Below is a small trained network, with its code and all its weights. Each question gives an input and a class and asks what happens when units are switched off, that is, made to give their printed mean instead of their output.

import numpy as np


def w(rows, s, z=0):
    codes = np.array(rows[::2]) - 128.0
    scale = np.full(codes.shape[1], s)
    scale[-1] = z or s
    return codes * scale


def f(y):
    return y / 2 * (1 + np.tanh(0.7978845608 * (y + 0.044715 * y**3)))


def log_softmax(a):
    a = a - a.max(-1, keepdims=True)
    return a - np.log(np.exp(a).sum(-1, keepdims=True))


def net(x, mask):
    res = np.array(x, float).reshape(1, 8) / 4 @ E
    y = f(res @ A[0][:, :-1].T + A[0][:, -1])
    res = res + np.where(mask, y, B[0][:, -1]) @ B[0][:, :-1]
    return log_softmax(res[-1] @ U[:, :-1].T + U[:, -1])


A, B = {}, {}
E = w([
[93,172,188,131,82,189],'x0',
[5,143,82,109,128,79],'x1',
[110,122,181,144,227,103],'x2',
[55,43,229,84,121,134],'x3',
[128,57,80,113,142,197],'x4',
[157,100,122,135,44,56],'x5',
[125,146,121,58,148,116],'x6',
[139,155,159,39,104,110],'x7',
],0.012)
A[0] = w([
[94,162,200,186,158,106,134],'N1',
[167,196,111,74,85,65,198],'N2',
[131,64,129,112,41,137,251],'N3',
[72,95,198,112,95,229,199],'N4',
[80,200,35,171,150,117,252],'N5',
[90,146,184,161,151,122,164],'N6',
[181,90,121,180,131,108,142],'N7',
[246,86,121,185,109,169,149],'N8',
[95,168,170,172,198,123,196],'N9',
[151,32,123,59,124,128,255],'N10',
[194,70,145,157,124,154,164],'N11',
[140,248,142,114,176,148,192],'N12',
],0.011,0.0042)
B[0] = w([
[209,52,220,148,71,107,201],'N1',
[151,199,134,78,77,82,227],'N2',
[59,234,135,176,125,140,228],'N3',
[68,110,178,134,124,194,253],'N4',
[137,65,11,135,97,95,248],'N5',
[97,16,247,171,120,129,193],'N6',
[158,192,154,160,182,47,180],'N7',
[172,202,157,159,155,118,224],'N8',
[168,2,118,102,137,136,217],'N9',
[80,181,125,94,212,111,236],'N10',
[136,160,183,175,187,154,189],'N11',
[223,101,118,74,57,172,220],'N12',
],0.0094,0.012)
U = w([
[70,165,126,73,55,50,189],'0',
[171,169,132,207,170,89,2],'1',
[184,15,157,165,111,117,197],'2',
[122,84,9,184,98,87,160],'3',
[29,148,130,136,74,219,55],'4',
[72,101,88,60,232,151,196],'5',
[221,144,86,36,79,177,61],'6',
],0.011,0.0019)

Each question gives the input, the list of numbers given to net, and the class t.
The units are the neurons (one row each of A and B). Each row of codes is followed by its name. A weight is (code - 128) times the scale printed after its matrix; where a second scale follows, it is the last column's (A, B and U).
mask holds one flag per neuron, in row order. A switched-off neuron (its flag False) gives its mean, the last column of its row in B, instead of its output. The means were averaged over made-up inputs and are rounded, as every weight is.
A unit's drop is (log p(t) with every unit on - log p(t) with that unit switched off) / (log p(t) with every unit on - log p(t) with every unit switched off).
The circuit of an input: a set's keep is (log p(t) with only the set's units on - log p(t) with every unit switched off) / (log p(t) with every unit on - log p(t) with every unit switched off). Starting from all 12 units, units are removed one at a time, each time the one whose removal leaves the highest keep (on an exact tie, the one counted first), for as long as the keep stays at least 0.8.
units of the circuit, in order: the units of the circuit, biggest drop first
most important unit: the unit with the biggest drop
top k neurons: the k neurons with the biggest drops, biggest first
drop when u is switched off: that unit's drop, to one decimal
input [0,-8,-3,1,3,7,7,7], class 0: most important unit : N2
input [2,-1,-1,-3,3,4,-5,6], class 1: units of the circuit, in order : (N8, N12)
input [4,2,7,-6,8,-1,-7,-8], class 2: top 4 neurons : (N9, N3, N10, N1)
input [5,3,-3,-2,-1,-3,0,-1], class 6: top 2 neurons : (N12, N3)
input [0,3,0,-7,-1,2,4,3], class 6: top 2 neurons : (N12, N2)
input [8,-1,-5,-7,8,0,8,-8], class 3: top 2 neurons : (N5, N2)
input [-6,-1,8,-3,5,4,-1,6], class 1: top 4 neurons : (N7, N4, N9, N5)
input [6,5,-4,-8,-8,2,-3,-2], class 3: top 2 neurons : (N5, N8)
input [8,5,-3,-3,4,-2,5,5], class 6: top 2 neurons : (N12, N6)
input [2,-5,6,-4,-2,2,-1,-4], class 2: top 3 neurons : (N9, N3, N1)
input [-2,1,3,-5,3,-4,-3,2], class 3: top 3 neurons : (N5, N2, N1)
input [7,8,-4,-8,4,-2,5,-3], class 3: drop when N5 is switched off : 1.5
input [-3,6,1,8,1,7,-8,-8], class 4: drop when N3 is switched off : 0.8
input [5,-7,-8,5,2,4,7,-8], class 4: most important unit : N4
input [8,3,3,-1,8,-4,-6,-7], class 2: drop when N9 is switched off : 0.2
input [-3,0,-4,-3,2,0,2,-2], class 3: top 2 neurons : (N5, N12)
